Each row was made from one path, in order. Every step used is in the known rows, and no mark comes twice. Write each row's path.
Each row is shifted at random along 4 fixed directions that mean nothing.
Known rows:
pulogo-rusupa-riro-nevi-zizat-mize-dugube-gisuv-zigisem-zipi: [-116,  -50,   -1,  182,  -89,  -61,   29,   15,  -11,  -21,  126,  -88,
   94,   88,   21,  130,   51,  -27,  173,  207,   55,  -44,   80,  130,
  -38,   51,    7,  -68,  -85,  164,  -37,  -12,   84,   16,   95,   -4,
   60,  119,   79,  -14,   23,  127,   88,   13,   48,   44, -202]
riro-pulogo-rusupa-zizat-mize: [-121,  174,   -7,  -91,  -41,    9, -146,   78,  -84,   47, -136,  -25,
  -25,    3,   -6, -100, -192,   68,  -93, -283,  138,  149,   32, -167,
  153,   -9,  303,   86,  -86, -108, -191,   -4,  -18,  -27,   46,  -33,
 -290,   12,  137,   93,   89,   96,   14,  -40, -128,  -39,  237]
zizat-dugube-gisuv-mize-rusupa-pulogo: [  27,   14,    0,   23,  -11,   13,  -77,   61,  -15,  -27,   42,   49,
    8,   -1, -128,   60,  -48,   -7,  -75, -149,  110,   17,   77,  -19,
  -16,  -43,  154,  -42,  -27,   89, -119,   31,  -21,  -56,   29,  -16,
 -193,    5,   16,   72,   57,    0,   10,  -21,  -84,  -90,   43]
vesu-zipi-gisuv-mize-zizat-nevi: [ 119,  -51,  -74,  -89,   47,   -4,   87, -102,  -70,  -59, -157,   52,
 -194,  -30,   75,  -85, -110,   32,   23, -122, -359,  -69,   50, -135,
   67,   54, -115,    8,  118, -219,  110,   30,  -58,  -35, -153,   29,
   58, -105,  -24, -134,  -97, -249, -206,   -9,   90,   -8,  210]
pulogo-rusupa-zizat-mize-dugube-vesu-gisuv-zigisem-zipi-riro-nevi: [-232,   44,   99,    1,  -49,  261, -281,   -5,   -3,   27,  -42, -108,
   96,   12, -217,   32,  -68,   23,  -39,   48,  335, -145, -123,  -16,
 -152,  -17,   13, -204, -118,   18, -109,    2,  321,   19,   28, -220,
   95,  241,   63,  -21,   36,  142,  -21,   12,   -4,   37,  -63]
zipi-zigisem-riro-nevi-rusupa-zizat-mize-dugube-gisuv: [   7,   54,   20,  -15,   41,   84,  -64,  -76,  -89,   14, -105,   32,
  -97,  117,  -68,   22,  -18,   58,   50,  -66, -113,  153,  125,  -27,
   77,   34,   34,    8,  -26,  -10,   85,  -79, -117,   64,   37,  -24,
  153,   25,  100, -110,  -85,   10,  -70,   35,   36,    7,  209]
pulogo-zizat-nevi-rusupa-riro-zigisem-zipi-gisuv-dugube: [ -42,   31,   76,  -86,   16,  231,  180,  107, -186,  -32,  -63,  -63,
  -68,  -17,   21,  219,  205,  -67,  173,  115, -103, -214,   27,  196,
 -342,   67, -149,  102,   27, -133,  229,  -66,  -28,  117, -153, -188,
  321, -128,   11, -229, -168,   36, -220,  -54,  181,  133, -164]
dugube-vesu-zizat-rusupa-riro-zigisem-zipi-gisuv-mize: [-208,   39,  -28,  -33,  -95,   85,  -76, -125,  -57,  -35, -153, -154,
   85,  -22,  -55,   17,  -61,  -15,  122,  123,  -32,  -46,   -8,  -56,
  -91,   57,  -14, -107,  -98,  -61,  142,  -63,   86,  -13,  -61, -146,
  235,   94,   25,  -40,   -3,  -42, -105,   15,   77,   39,  -43]
nevi-pulogo-zizat-mize-dugube-gisuv-zigisem-zipi-riro: [-104,    1,  -12,   50,  -76,   96,   23,   14, -109,  -59,  -35,  -78,
  -27,   48,  -57,   91,   52,  -57,  124,  167,  -47, -142,  -40,  127,
 -192,   93,  -81,  -79,  -56,   69,   62,    0,   69,   25,   82, -112,
  209,   85,   55,  -91, -120,   12,  -79,   31,  129,   67,  -66]
zigisem-riro-nevi-pulogo-zizat-mize-dugube-vesu-zipi-gisuv: [-188,   50,    2,   13,   10,   19,  -84, -114,   11,  -15, -143, -135,
   59,  104,   -1,   44,    3,   20,   94,  170,   -4,   44,   34,  -17,
  114,   46,  -97,  -71,  -73,   64,    8, -113,   19,   28,   32,  -92,
  211,  212,   87,   -2,  -22,  -22,   83,   69,   26,   45,   72]
mize-rusupa-zizat-dugube-vesu-gisuv-zigisem: [ 268, -241,  135, -213,  221,  343,   38, -418,  226,   86,  -10,  174,
  116, -263, -141,  -43,  156, -177, -132,  155,  347, -238, -407, -248,
  -76, -178, -469,  -66,  110, -130,  253,  117,  256,  -98, -297,  -82,
  382,  100, -373,   84, -203, -134, -174,   23,   -2,  -37, -274]
zipi-gisuv-zigisem-riro-pulogo-rusupa-zizat-dugube: [  13,  100,  -12,  -78,    3,  -64,  107,   47, -110,   27, -131,  -37,
 -124,   23,  184, -108,  -43,   24,  -16, -130, -228,  190,   84,  -19,
  122,   50,   68,  181,   40, -139,   29,    6, -154,   53,   61,   66,
    4, -100,   38,  -33,  -50,  -70,  -23,    6,   53,   71,  278]
dugube-gisuv-mize-rusupa: [  27,  -76,  -41,   89,  -64,  -70,   39,  -21,  -46, -150,   61,   51,
  -67,   37, -164,  126,  -91,    4,  103,    3, -224,   15,  146,   46,
  -63,  113,   86,  -67,   37,   94,   74,  -15, -139,  -69,   12,   17,
   14, -136,   58,  -92,   26, -124,  -39,  -23,   46,  -68,  -26]
mize-zizat-pulogo-rusupa-riro-zigisem: [ -90,  168,   14,  -61,  -53,  164,  -49,    1, -189,  107, -148, -119,
  -80,  -33,   99, -167,  -19,   14, -145, -182,  -31, -171,  -17,  -53,
   -1,  -49,   99,  -51,   -3, -300,   -4,   81,  174,   72,   10,  -53,
  -10,   65,   50,  -84, -138,  -63, -258,  -18,  -18,  130,  232]
zizat-dugube-vesu-gisuv-mize: [ -49,  -76,   11,  112,  -25, -208,   27, -157,  151, -116,  106,  -13,
  167,   95,  -85,  196,  -19,   -7,  170,  269,  -71,  243,  137,   11,
   67,  102,  -44,  -46,  -43,  311,  135, -108, -192,  -57,   25,   19,
  161,    0,   38,   30,  128,   34,  234,   -2,   -3,  -87, -174]
gisuv-zigisem-riro-pulogo-rusupa: [  49,  -73,   44,  -34,  -45,   76,  165,  142,    4,   -2,   68,   12,
  -17, -137,   34,  -74,   55,  -53,  -21,   39,   45, -214, -193,  100,
 -157,  -23,  -40,   15,   64, -118,  -11,   94,   90,    0,  -35,  -15,
  -92,  -95, -107,  -20,    7,  -30,  -55,  -20,    6,   53, -195]
rusupa-riro-pulogo-zizat: [  79,    1,   39,  -75,    3,  -62,   71,   86,  110,  117,   38,    5,
   43, -144,  128, -188,   28,  -25, -133,  -41,   84,   11, -122,  -26,
   92, -136,   21,   89,   73, -121,  -68,   86,   29,   -5,  -49,  100,
 -195,  -84, -148,   96,   54,  -33,   63,   -6,  -82,   11,   -2]
pulogo-zizat-dugube-vesu-zipi-zigisem-riro: [ -13, -219,  125,   14,   10,  197,   92,  -69,  149,  -17,  169,   14,
  192, -142, -154,  107,  185,  -90,   14,  297,  297, -272, -300,  112,
 -287,  -12, -356, -173,  -58,  147,   38,   26,  266,  -14,  -80,  -95,
  266,  116, -176,  105,  -42,  105,   32,   16,   45,    3, -471]
dugube-gisuv-zigisem-zipi-riro: [  21, -184,  -68, -138,    3,  197,   69, -457,  109,  136, -301, -103,
  -46, -267,  220, -487,   -9,  -93,  -68,  263, -279, -156, -279, -191,
   85,  -25, -381, -106,  117, -334,  282,  136,  242,  -31,  -74,   63,
  469,  198, -305,  -24, -293, -429, -269,  186,  212,  152,  175]
dugube-gisuv-mize-zizat-pulogo-rusupa-riro-zigisem: [ -52,   83,  -19,  -41,  -40,   67,  -85, -149,   -9,  165, -128,  -96,
   20,  -86,  127, -267,  -53,    5, -172,  -84,  -16,  -26,  -16, -144,
  138, -106,   58,  -83,   -4, -244,   42,   89,  169,   21,    5,   48,
   38,  109,  -57,    0,  -94,  -98, -150,   37,  -48,   75,  214]
dugube-vesu-zizat-mize-rusupa-riro: [ -28,   66,   14,   55,  -36,   37, -157,   87,  -55,  -35,  112,   50,
    4,   34, -139,  106,  -60,   70, -138, -194,  123,  -37,   38,   50,
  -89,   10,  182,  -78,  -84,  114, -168,   34,   49,  -44,   60,  -15,
 -158,  -30,   86,   53,   76,   45,   -1,  -35,  -42,  -99,   -3]
rusupa-pulogo-zizat-mize-dugube: [  93,   52,   77,  -35,   40,  -24,   74,   46,   24,    4,   79,  104,
   31,   19,  -13,  129,    1,   -7,  -34, -123,   89,  221,   68,  -20,
   66,  -26,   71,   91,  -30,  104,  -55,  -13, -188,  -12,   -3,   31,
 -111, -105,   13,   97,   41,   92,  108,  -60,  -72,  -95,   60]
zigisem-riro-pulogo-rusupa-zizat-dugube-gisuv: [  -9,  151,   28,  -38,   47,   80,  -95,   87, -160,  -22,  -94,   -3,
  -41,  162,  -91,   63,    5,   74,   17, -155,  -15,  179,  117,   -6,
    1,   52,  131,   86,  -53,   35,    7, -139, -120,  108,   96,  -98,
   74,    8,  205, -106,  -28,  125,  -46,   17,   32,  -24,  208]
gisuv-dugube-vesu-zizat-pulogo-rusupa: [  75,   59,  -72,   15,    5, -169,   11,  116,   18,  -61,   43,   36,
    2,   21,   76,    2, -101,   52,  -40,  -93,  -67,  148,   42,  -42,
   66,   20,  103,   85,   53,   37,  -72,  -36,  -81,  -26,   37,   33,
 -237,  -83,   41,   20,  105,   25,  110,  -35,  -64,  -94,   35]
mize-dugube-gisuv-zigisem-riro-nevi-rusupa-zizat: [  45,  -72,   51,   44,   -1,   46,   66,  230, -106,  -50,  139,   90,
 -147,   41, -128,  158,  111,    8,  102,  -69,   30, -206,   23,  216,
 -190,   28,   52,   20,   49,    9,  -51,   15,  -53,   53,  -41,  -11,
 -108, -198,   12, -104,    1,   87,  -64,  -95,   -1,   46, -207]
vesu-gisuv-zigisem-zipi-riro-nevi-rusupa-zizat-mize: [-280,  138,   37,  -34,  -50,  179, -315,   27,  -67,   25,  -56,  -53,
   88,    9, -226,   61, -129,   23,  -60, -133,  477,  -94,  -67, -113,
  -64,   -2,  221,  -99, -195,   28, -210,   18,  255,  -42,   40, -215,
 -113,  233,  143,  102,   78,  245,   -2,  -44, -125,  -22,  -31]
rusupa-zizat-dugube-vesu: [ 165,  -53,    3, -227,  191,  116,  -88, -313,  174,  137, -211,   68,
   44, -124,   70, -303,   -1,    9, -178,  -87,   34,  195, -191, -324,
  223, -121, -181,   92,   65, -182,  123,  -66,  -27,    1, -152,   80,
  139,   20, -167,  131,  -52, -132,  -70,   81,   11,  -57,  243]
vesu-dugube-gisuv-zigisem-zipi-riro-pulogo-zizat-mize-rusupa: [ 286, -168,  -20,   -5,   -6, -169,  355,   63,   -5,  -81,  115,  173,
 -229,  -16,   38,   85,   14,  -51,   97,   64, -451,   37,   56,  172,
  -36,   53,  -82,  128,  158,  -27,  154,   93, -312,  -57,  -45,  265,
  -14, -388, -115, -119,  -96, -215,  -84,  -39,   96,  -11,  -94]
zizat-dugube-vesu-mize: [ -87,  161,   21,  -13,   18,    3, -115,   38, -143, -177,  -44,   -5,
   -3,  208, -240,  267,  -77,   81,  117,  -56,  -52,  154,  115,    5,
  -61,  165,  109,  -17,  -94,  172,   53, -179, -196,   25,   48, -179,
   74,  -22,  274,  -68,   92,   94,   12,  -56,   21,  -89,   77]
gisuv-dugube-vesu-zizat-rusupa: [  98,   -5,  -95,  -66,   55, -112,  -22,  -37,   23,  -51,  -62,   79,
  -84,  -35,   37,  -91, -135,   52,  -55, -105, -215,  150,    7, -143,
   86,   45,    6,   66,   71,  -68,   68,  -22,  -90,  -36,  -71,   63,
 -106,  -75,  -31,   -1,   32, -125,  -39,  -10,   14,  -85,  124]
vesu-dugube-gisuv-mize-rusupa: [ -94,   68,   35,  -14,  -16,  205, -201,   11, -131, -152,  -24,   41,
   10,   37, -371,  236, -106,   11,   20, -127,  135,  -72,   48,  -34,
 -242,   98,  146, -132,  -77,   94,   22,  -68,   39,  -38,  -22, -269,
   64,   11,  150,  -83,   29,   32, -135,  -44,   24, -116,    4]
rusupa-riro-zigisem-zipi-gisuv-dugube-vesu-mize-zizat-nevi-pulogo: [-125,  134,  -47,  -41,   31,  100, -219,  111,  -64,   11,  -87,  -28,
   30,   16,  -93,   28,   -5,  -10,  -46, -163,  305, -211,  -55, -100,
  -97,  -80,   60,  -67, -102,  -51, -132,  -47,  179,   12,  -93, -203,
 -159,  188,   69,   53,   50,  134,  -93,  -14,  -84,  -14,   41]
zizat-nevi-pulogo-rusupa: [ 117,  -42,  -44,   52,    2, -168,  115,  198,   54,  -18,  202,   98,
  -16,  -45,   75,  -23,   24,   17,  -32,  -74,   45, -143,  -31,   70,
   -2,  -31,   49,   57,   80,   11, -155,   83,  -28,  -46,    4,  121,
 -313, -141,  -16,   58,  116,   64,  113,  -73, -117,  -21, -175]
zizat-pulogo-rusupa-riro: [-197,  188,    2,  163, -104,   -9, -236,  223,  -76,    6,  168,  -88,
  156,   75,  -41,  101,  -51,   91, -164, -175,  355,  -59,   92,  100,
  -63,   -8,  318, -106, -153,  195, -352,   36,  202,   -3,  224, -100,
 -292,  153,  200,  110,  173,  243,  182,  -34, -137,  -59,  -32]
gisuv-mize-dugube-vesu-zizat-nevi-pulogo-rusupa-riro: [  75,   87,  -27,  -82,   58,   80, -185,   17,   19,   85,  -22,   90,
  -22,  -68,   62, -131,  -28,   74, -236, -264,  150,  -86, -119,  -73,
  -13,  -84,   94,  -12,  -15, -112, -121,   64,   95,  -27,  -19,   -3,
 -143,  -56,  -37,   60,   46,  -31,  -62,    5,  -45,  -79,  139]
zigisem-zipi-riro-nevi-pulogo: [-281,  100, -147,  133, -152, -224, -113,   60,  -69,    1, -161, -212,
 -132,   84,  194, -278, -145,   61,   50,   21, -270,  -33,  143,   10,
  200,   84,  176,  -56,    5,  -90, -137,   22,   35,   27,  178,   47,
 -228,  195,  132,  -26,   67, -125,   56,   77,   -8,  170,  340]
rusupa-riro-nevi-pulogo-zizat-dugube-gisuv: [120,  50,  56, -58, 117,  40, -96, -45,  56,  77,  43,  88,  63,  53, -64,
 -11,  82,  43, -95, -80, 140, 136,  13, -62,  66, -81,  -8,  60,  -1,  37,
  28, -43, -39,  47,  22,  26,  94,   5,  27,   1,  -4, 131,  49,  17, -46,
 -45,  70]
dugube-vesu-gisuv-mize-rusupa-zizat-pulogo: [ -80,   89,  -88,  242, -105, -319,  -42,  307, -131, -200,  158,  -25,
  -25,  267, -118,  336, -105,   52,  136, -106,  -40,  137,  340,  154,
   23,  102,  313,    7,  -63,  336, -254, -105, -200,  -26,  174,    5,
 -420,  -44,  269,    5,  190,  169,  229,  -84, -125, -108,  -39]
dugube-gisuv-zigisem-zipi-riro-nevi-zizat-pulogo: [ -19,  -62,  -95,  172,  -84, -263,   45,  136,   32,  -43,  159,  -32,
  -10,   62,   33,   34,   22,  -30,   89,  109,  -35,  -65,  112,  125,
   20,   -4,   45,   -4,   28,  124, -104,   47,    7,  -14,   90,  115,
 -251,   38,   10,   25,   79,   93,  165,  -13,  -72,   44, -150]
dugube-vesu-gisuv-zigisem: [-306,   77,   41,  180,  -35,   64, -261, -167,   -3,  -98,    7, -186,
  249,  141, -226,  231,  -55,  -46,  108,  242,  338,    9,   77, -115,
   24,   73,   -8, -208, -145,  319,  -12,  -96,  269,  -21,   93, -334,
  169,  494,  198,   21,   39,  176,  169,   31,  -60,  -32, -108]
mize-zizat-pulogo-rusupa-riro: [  70,  132,   14, -158,   44,  279, -132,   19, -127,   93, -109,   54,
  -70, -115,   57, -148,  -11,   50, -284, -353,  188, -235, -186,  -83,
  -99,  -97,   91,   -8,    8, -279, -127,  106,  213,   -5,  -22,  -84,
  -88,  -33,  -26,   -1,  -79,  -57, -239,  -12,  -23,   -8,  182]
mize-dugube-gisuv-zigisem-zipi-riro-nevi-pulogo-rusupa-zizat: [-125,   32,  -17,  168,  -81, -147, -120,  220,   25,   12,  140,  -53,
   77,   72,  -31,   54,  -43,   27,   33,  -21,  216,   26,   87,   86,
   48,  -29,  196,  -54,  -60,  188, -272,   -6,   63,    3,  134,    7,
 -282,   76,   73,   97,  148,  182,  219,  -30, -120,  -15,  -96]
gisuv-dugube-zizat-pulogo-rusupa-riro: [  83,   20,  -18,   10,   -7,  -31,  -39,   53,   70,   88,   94,   49,
   51,  -84,  146,  -98,    6,   50, -214, -137,   89,   -1,  -41,   30,
    2,  -86,   87,   16,   10,  -32, -121,   99,   72,  -24,   53,   92,
 -170,  -69,  -79,   80,   57,    8,   68,   -1,  -48,  -43,   12]
zizat-dugube-vesu-zipi-gisuv: [ -19,  -94,  -19,  -19,   71,  -73,  101, -359,  165,   45, -144, -114,
   90,  -24,  168, -144,   41,  -24,   49,  321, -246,  143,   12, -105,
  294,   12, -307,  -28,   62,    0,  190,  -37,  -65,   -4,  -23,  113,
  383,  177, -123,   62, -104, -256,   91,  114,   72,   73,   76]

Write each row's path:
[-229,  127,   90,    9,   32,  252, -334, -103,   -9,  -12,  -62, -112,
  220,   47, -277,  157,  -33,  -63,  -54,   81,  536,  -70, -114, -154,
  -89,  -27,   -4, -167, -150,  168,  -43,  -38,  345,   -8,   37, -378,
  151,  425,  103,   49,    1,  197,   51,   21,  -74,  -42,  -73] -> zipi-riro-pulogo-rusupa-zizat-dugube-vesu-gisuv-zigisem
[  62,  -83,  -10,   14,  -28,  -77,   55,   -2,   34,  -47,   51,   58,
  -21,   40,  -60,   66,   29,    9,  127,   90, -144,   54,   53,   98,
  -85,   57,    1,   11,   11,   58,  123,  -31, -174,   -9,   13,   73,
  114, -199,  -11,  -80,   36,   10,   18,  -13,   63,  -12, -106] -> zigisem-zipi-riro-nevi-pulogo-rusupa-zizat-dugube-gisuv-mize
[-119,   52,   -8,  138,  -32,  -58,   -6,  120,  -44,  -83,   36, -129,
  113,  182,  -41,  277,   79,    2,  182,  170,  -21,  130,  179,  143,
  -93,   44,   12,    5,  -76,  237,   34, -220, -100,   88,   27, -100,
   70,   41,  143,  -70,   56,  167,  117,   -2,   53,  -17, -136] -> mize-zizat-pulogo-rusupa-riro-zigisem-zipi-gisuv-dugube-vesu
[-263,   25,   36,  143,  -98,   69,  -79,   85,  -87,  -89,   25, -160,
   95,  103, -110,  168,   25,   10,   92,  160,  131, -103,    1,  142,
 -166,  119,  -34, -164, -157,  229, -114,  -79,  192,   44,  133, -195,
   89,  248,  160,    9,   13,  156,   82,   32,   41,   24, -114] -> rusupa-pulogo-zizat-dugube-vesu-zipi-zigisem-riro
[ -37,   21,   12,   -3,  -30, -106,  110,  -75,   40,  -19,   14,  -40,
  103,   -4,   30,   34,  -35,  -38,   50,   47,  -68,  223,   87,  -66,
   63,   24,  -18,   23,  -38,   60,   92,  -25, -107,   -1,   -8,   46,
  110,   -2,  -31,   80,   33,   20,   56,  -24,   18,    4,   30] -> riro-zigisem-zipi-gisuv-mize-zizat-dugube
[ -43,  -41,  -56,    0,  -45,  -65,   17,  -17,   93,   74,  -17,  -41,
   -8, -130,  168, -267,  -48,   -3,  -57,   32,   21, -135, -123,  -54,
  107,  -59,  -12,  -16,   72, -172,  -71,  107,  160,  -48,   10,   68,
 -119,   62, -103,   47,   39,  -80,   48,   36,  -66,   90,    3] -> zipi-gisuv-zigisem-riro-nevi-pulogo-rusupa
[ -48,  -10,  -40,  -59,  -13,   53, -143,   30,   66,  139,  -39,   -3,
    4, -186,   44, -263,  -61,  -14, -206, -161,  271, -174, -146, -126,
   61, -165,   74,  -52,  -12, -163, -218,  151,  274,  -59,  -40,   34,
 -329,  164, -140,  183,   43,   -1,  -20,   12, -158,   26,   41] -> zipi-zigisem-riro-nevi-zizat-rusupa-pulogo
[ -79,    3,  -67,  174,  -98, -242,   35,  274,  -48,  -48,  126,  -73,
  -38,   79,   72,   35, -103,   59,   70,  -55,  -96,   23,  217,   92,
   77,   40,  145,   21,    2,  102, -213,   22,    4,    2,   75,   60,
 -312,    9,  126,  -14,  132,   97,  177,  -35,  -61,   -4,  -32] -> zipi-gisuv-zigisem-riro-pulogo-rusupa-zizat-nevi
[ -34,  167,   80,   -9,    8,   30,  -57,  182,  -64,   -7,   94,   73,
   32,   76, -103,  202,   -3,   20,  -64, -201,  234,  136,   76,   59,
  -49,   -1,  227,   61, -112,  132, -138,  -16, -127,   24,   59,  -74,
 -185,  -72,  121,   75,  102,  198,   95,  -79,  -88,  -85,   50] -> nevi-rusupa-riro-pulogo-zizat-mize-dugube
[ 159,  -91,  116, -120,   72,  210,   74,  172,  -10,  -12,  141,  149,
  -24,  -96, -187,  121,  210,  -75,   24,  -25,  329, -397, -284,   91,
 -329,  -99, -151,   31,   71, -105,   12,   32,  146,    8, -183, -130,
  -25, -165,  -94,  -75,  -39,  176, -120,  -94,  -44,   16, -364] -> dugube-gisuv-zigisem-riro-nevi-pulogo-zizat
[-169,   51,   45,  -47,  -42,  182,   64,  -75, -104,    4, -161, -148,
   23,  -39,   51,   85,   55,  -63,  109,  140, -101,  -10,   80,   39,
 -142,   63,  -74,   26,  -42,  -88,  191,  -66,   14,   62,  -70, -162,
  320,   69,    5, -104, -135,  -44, -137,   26,  150,  109,   28] -> zizat-mize-rusupa-riro-zigisem-zipi-gisuv-dugube
[ 438, -145,   48, -183,  203,   61,  239, -179,  106,   90,    5,  274,
 -120,  -75,   61,  -65,  166,  -34,  -37,  -34, -175,  115,  -76,  -51,
  106, -116, -224,  170,  164, -134,  246,   23, -291,    4, -159,  221,
  189, -282, -221,  -44, -177, -151, -128,    8,   27,  -50,   21] -> nevi-rusupa-pulogo-zizat-mize-dugube-gisuv
[ -59,  -55,  -27,  137,  -71,  -93,  121,   65,  -97, -133,   41,  -17,
  -93,  137,   38,  173,   38,  -10,  203,  132, -163,  -18,   71,  173,
  -78,  152,  -34,    6,  -33,  156,   18,  -71,  -77,   13,   84,  -39,
   61,  -12,  114, -114,  -40,   29,   38,   21,   88,   18,  -87] -> nevi-pulogo-rusupa-zizat-mize-dugube-vesu-gisuv-zigisem-riro
[-169,  175,  -64,  -25,  -48,  -23,  -98,   89, -122,   12, -207, -133,
  -90,   57,  121, -168, -118,   62,  -38,  -89, -108,   39,  -14,  -25,
   89,   71,  163,   41,  -34, -130,  -88,  -35,   27,   59,  123,  -60,
 -123,   82,  146,  -41,   25,  -53,  -31,   51,   18,   64,  293] -> nevi-zizat-dugube-vesu-zipi-zigisem-riro-pulogo-rusupa
[ -86,  -99,   82,   57,    3,  177,  -69,   -4,   97,   36,  166,  -37,
  261,  -69, -168,  115,  134, -102,   41,  198,  526, -238, -182,   17,
 -192,  -92, -112, -138, -106,  136,  -69,   29,  343,   -9,  -36, -155,
   84,  252,  -63,  112,   39,  250,   43,   -7,  -41,    0, -422] -> riro-nevi-rusupa-pulogo-zizat-dugube-gisuv-zigisem-zipi
[-227,  124,  -73,  149, -113, -129, -270,   55,  -84, -130,   11,  -58,
   11,  149, -231,  124, -237,   77,   47, -129,  -11,  171,  272,  -39,
   29,  132,  353, -101, -105,  189, -115,  -74,  -35,  -47,  147,  -96,
 -156,   75,  259,  -26,  173,   69,  100,  -13,  -43,  -91,  177] -> riro-nevi-zizat-dugube-gisuv-mize-rusupa
[-151,  -20,   11,  237,  -61, -193,   23,  150,   71,  -78,  208, -135,
  224,  182,  -65,  340,  113,   -5,  225,  318,   36,  198,  231,  223,
  -72,   51,    4,   -9, -103,  413,    7, -210, -118,   70,   64,  -19,
   50,   46,  130,    2,  146,  261,  306,  -14,   16,  -37, -333] -> pulogo-zizat-rusupa-riro-zigisem-zipi-gisuv-dugube-vesu
[-100,  153,  -19,   14,   38,   17, -326,  174,   73,    3,  104,   38,
  194,   -8, -164,   23, -110,   55, -176, -231,  560,  -37, -105, -159,
  -17,  -88,  202,  -79, -118,  139, -321,  -29,  226,  -45,   25, -183,
 -367,  199,  108,  201,  238,  283,  171,  -47, -220, -161,  -48] -> mize-dugube-vesu-zizat-nevi-pulogo-rusupa
[ 169,   -5,   57, -143,   76,   30,  134,   91,   21,   68,   64,  108,
  -54,  -79,   67,  -52,  102,  -12, -102,  -95,   26,  -13, -117,   56,
  -70,  -59,  -56,  145,   68, -112,    6,   83,  -68,   24,  -39,  115,
  -20, -206, -104,   27,  -24,   33,  -41,  -53,    6,   26,  -24] -> zigisem-zipi-riro-nevi-rusupa-pulogo-zizat-dugube
[ -56,  164,  -15,  204,  -39, -214,  -48,  228, -221, -144,  138,  -12,
 -105,  367, -128,  317,   18,  121,  172,  -77, -245,  232,  432,  235,
    0,  174,  267,   79,  -50,  293,  -36, -149, -310,  113,  230,   23,
  -43, -100,  379, -192,   65,  195,  128,  -48,   29,   -8,  115] -> mize-rusupa-riro-nevi-zizat-dugube-gisuv
[ 231,  -50,  -15, -229,  172,  103,   -3, -308,   86,  129, -261,  117,
 -166,  -68,  160, -291,   10,   34, -117, -120, -255,  151, -121, -214,
  219,  -81, -165,  129,  117, -301,  204,  -40, -177,   20, -167,  158,
  146, -152, -150,  -26, -130, -268, -187,   82,   87,   -3,  365] -> rusupa-riro-nevi-zizat-mize-dugube-vesu
[  99,   -6,   90,  -60,   14,   58,  133,  111,    2,    9,   69,  103,
  -15,  -29,  -25,  107,   47,  -35,  -14,  -78,   65,   75,  -37,   83,
  -76,  -23,   18,   67,  -25,   37,  -39,   24, -167,   12,  -24,   43,
  -65, -171,  -66,   72,    5,   44,    7,  -57,   -3,  -36,  -53] -> zigisem-zipi-riro-pulogo-rusupa-zizat-mize-dugube
[-126,   85,   65,  -18,  -24,  295,  -12,  101, -274,  -81, -102, -108,
   -5,   97, -137,  201,   95,  -56,  172,   28,  150, -253,  -62,   76,
 -287,   83,   -8,  -26,  -91,  -45,   39,  -81,  151,   96,    4, -304,
  182,  117,  179, -158, -114,  135, -234,  -24,  123,   81,  -99] -> riro-pulogo-rusupa-zizat-dugube-gisuv-zigisem-zipi
